Here is a tiny trained network, its code and every weight. The questions are about switching its units off for an input and a target symbol, where a switched-off unit gives its printed mean instead of its output.

import numpy as np


def w(rows, s, z=0):
    codes = np.array(rows[::2]) - 128.0
    scale = np.full(codes.shape[1], s)
    scale[-1] = z or s
    return codes * scale


def norm(h):
    return h / np.sqrt((h * h).mean(-1, keepdims=True) + 1e-5)


def f(y):
    return np.maximum(y, 0)


def softmax(a):
    e = np.exp(a - a.max(-1, keepdims=True))
    return e / e.sum(-1, keepdims=True)


def log_softmax(a):
    a = a - a.max(-1, keepdims=True)
    return a - np.log(np.exp(a).sum(-1, keepdims=True))


def net(x, mask):
    ids = ['ΘΨβγζηλμπστφω'.index(c) for c in x.split()]
    T = len(ids)
    res = E[ids] + P[:T]
    r = norm(res)
    for j in range(2):
        rows = slice(3 * j, 3 * j + 3)
        q, k, v = (r @ M[0][rows].T for M in (Q, K, V))
        z = softmax(np.where(np.tri(T) > 0, q @ k.T / 3**0.5, -1e9)) @ v
        o = O[0][rows]
        res = res + np.where(mask[j], z, o[:, -1]) @ o[:, :-1]
    y = f(norm(res) @ A[0][:, :-1].T + A[0][:, -1])
    res = res + np.where(mask[2:14], y, B[0][:, -1]) @ B[0][:, :-1]
    return log_softmax(norm(res)[-1] @ U[:, :-1].T + U[:, -1])


Q, K, V, O, A, B = {}, {}, {}, {}, {}, {}
E = w([
[118,131,132,132],'Θ',
[106,132,159,120],'Ψ',
[130,120,141,130],'β',
[117,122,139,131],'γ',
[135,118,112,127],'ζ',
[124,159,175,125],'η',
[131,118,145,129],'λ',
[142,98,142,143],'μ',
[207,111,138,149],'π',
[137,125,175,111],'σ',
[190,115,79,141],'τ',
[157,166,123,123],'φ',
[144,252,150,186],'ω',
],0.029)
P = w([
[128,130,107,69],'0',
[149,137,145,58],'1',
[90,121,185,233],'2',
[121,136,106,112],'3',
[162,145,97,86],'4',
[96,83,137,251],'5',
[122,137,107,119],'6',
[135,129,98,51],'7',
[89,68,129,158],'8',
[125,143,111,124],'9',
[167,149,97,97],'10',
],0.013)
Q[0] = w([
[73,139,103,154],'H0',
[140,239,142,20],'H0',
[241,235,63,72],'H0',
[130,156,134,168],'H1',
[122,37,147,251],'H1',
[2,244,103,179],'H1',
],0.0078)
K[0] = w([
[80,128,192,71],'H0',
[100,182,21,237],'H0',
[184,213,82,181],'H0',
[46,201,154,1],'H1',
[132,194,31,91],'H1',
[59,125,113,126],'H1',
],0.0068)
V[0] = w([
[220,126,32,128],'H0',
[48,38,139,81],'H0',
[124,53,149,146],'H0',
[214,102,254,152],'H1',
[247,184,70,138],'H1',
[165,99,124,112],'H1',
],0.0078)
O[0] = w([
[135,36,53,72,68],'H0',
[138,114,159,254,98],'H0',
[198,65,172,150,4],'H0',
[219,67,159,60,168],'H1',
[236,182,152,177,36],'H1',
[173,128,117,190,112],'H1',
],0.0068,0.002)
A[0] = w([
[97,118,131,97,2],'N0',
[99,138,133,110,34],'N1',
[57,131,107,140,90],'N2',
[119,167,101,154,220],'N3',
[208,162,112,111,124],'N4',
[111,60,44,131,98],'N5',
[93,145,148,120,199],'N6',
[121,99,168,131,103],'N7',
[144,145,69,130,58],'N8',
[156,109,167,253,152],'N9',
[203,49,177,245,26],'N10',
[134,128,123,84,170],'N11',
],0.014,0.0031)
B[0] = w([
[116,165,132,183,148],'N0',
[100,161,144,155,148],'N1',
[88,96,103,136,198],'N2',
[169,13,107,92,192],'N3',
[48,120,119,111,198],'N4',
[116,143,205,171,168],'N5',
[158,130,94,128,206],'N6',
[182,170,121,177,159],'N7',
[115,81,198,138,156],'N8',
[244,177,169,221,254],'N9',
[237,255,117,131,226],'N10',
[113,51,137,169,201],'N11',
],0.0094,0.0069)
U = w([
[56,126,2,192,142],'Θ',
[27,199,188,160,105],'Ψ',
[133,152,140,140,140],'β',
[116,103,142,240,156],'γ',
[104,50,218,202,2],'ζ',
[85,200,206,89,78],'η',
[135,138,150,122,107],'λ',
[154,146,131,137,163],'μ',
[178,121,117,113,120],'π',
[171,89,249,89,66],'σ',
[190,32,94,154,78],'τ',
[142,150,64,22,200],'φ',
[96,232,85,80,128],'ω',
],0.014,0.0054)

Each question gives the input, a string of symbols that net reads in full, and the target symbol t.
The units are the heads (3 rows each of Q, K, V and O) and the neurons (one row each of A and B). Each row of codes is followed by its name. A weight is (code - 128) times the scale printed after its matrix; where a second scale follows, it is the last column's (O, A, B and U).
mask holds one flag per unit, heads first, then neurons. A switched-off unit (its flag False) gives its mean, the last column of its rows in O or B, instead of its output. The means were averaged over made-up inputs and are rounded, as every weight is.
A unit's drop is (log p(t) with every unit on - log p(t) with that unit switched off) / (log p(t) with every unit on - log p(t) with every unit switched off).
The circuit of an input: a set's keep is (log p(t) with only the set's units on - log p(t) with every unit switched off) / (log p(t) with every unit on - log p(t) with every unit switched off). Starting from the 12 units with the biggest drops (on a tie, the unit counted first), units are removed one at a time, each time the one whose removal leaves the highest keep (on an exact tie, the one counted first), for as long as the keep stays at least 0.8.
units of the circuit, in order: the units of the circuit, biggest drop first
k most important neurons: the k neurons with the biggest drops, biggest first
heads that matter: for each layer, one digit per head in row order, 1 if its drop is at least 0.15 and else 0, layers parted by /
input Θ μ Θ η ζ σ Ψ Θ, target σ: units of the circuit, in order -> H1, N5
input ζ Θ μ Θ Ψ Θ Θ Ψ π Θ, target Θ: heads that matter -> 01
input ω Θ Θ Θ ζ τ φ σ, target φ: heads that matter -> 10
input σ Ψ ζ φ Θ λ Θ Θ μ Ψ, target Ψ: 3 most important neurons -> N9, N10, N11
input σ σ Θ Θ Ψ Θ φ σ φ Θ Ψ, target φ: 2 most important neurons -> N9, N5
input η φ Θ Θ Ψ Θ Θ η σ φ, target φ: heads that matter -> 10
input σ Θ Θ φ η, target φ: heads that matter -> 10
input Θ ζ φ β γ, target φ: units of the circuit, in order -> N9
input λ μ η σ β, target σ: units of the circuit, in order -> H1, H0, N10
input Ψ φ σ φ Θ φ Θ ω Θ φ β, target φ: heads that matter -> 10
input Θ Θ γ σ β, target σ: units of the circuit, in order -> H1, H0, N9, N4
input μ σ Θ ζ σ π Θ Θ Θ γ η, target η: 3 most important neurons -> N3, N9, N10
input ζ σ Θ γ Θ ζ π Θ, target ζ: 2 most important neurons -> N10, N11
input Θ ω Θ σ σ Θ Ψ, target Ψ: units of the circuit, in order -> H1, N9, H0, N3
input φ Θ Θ φ Θ π φ ω η φ σ, target φ: units of the circuit, in order -> H0
input Θ Θ τ Θ Θ φ β π, target φ: units of the circuit, in order -> H0, N9
input φ Θ σ φ ζ, target φ: 2 most important neurons -> N9, N3
input φ τ φ ω, target ω: 2 most important neurons -> N9, N4
input Θ η φ ω, target ω: 2 most important neurons -> N9, N3
input Θ η φ φ μ, target φ: heads that matter -> 11
input Θ Θ σ φ Ψ, target φ: heads that matter -> 10
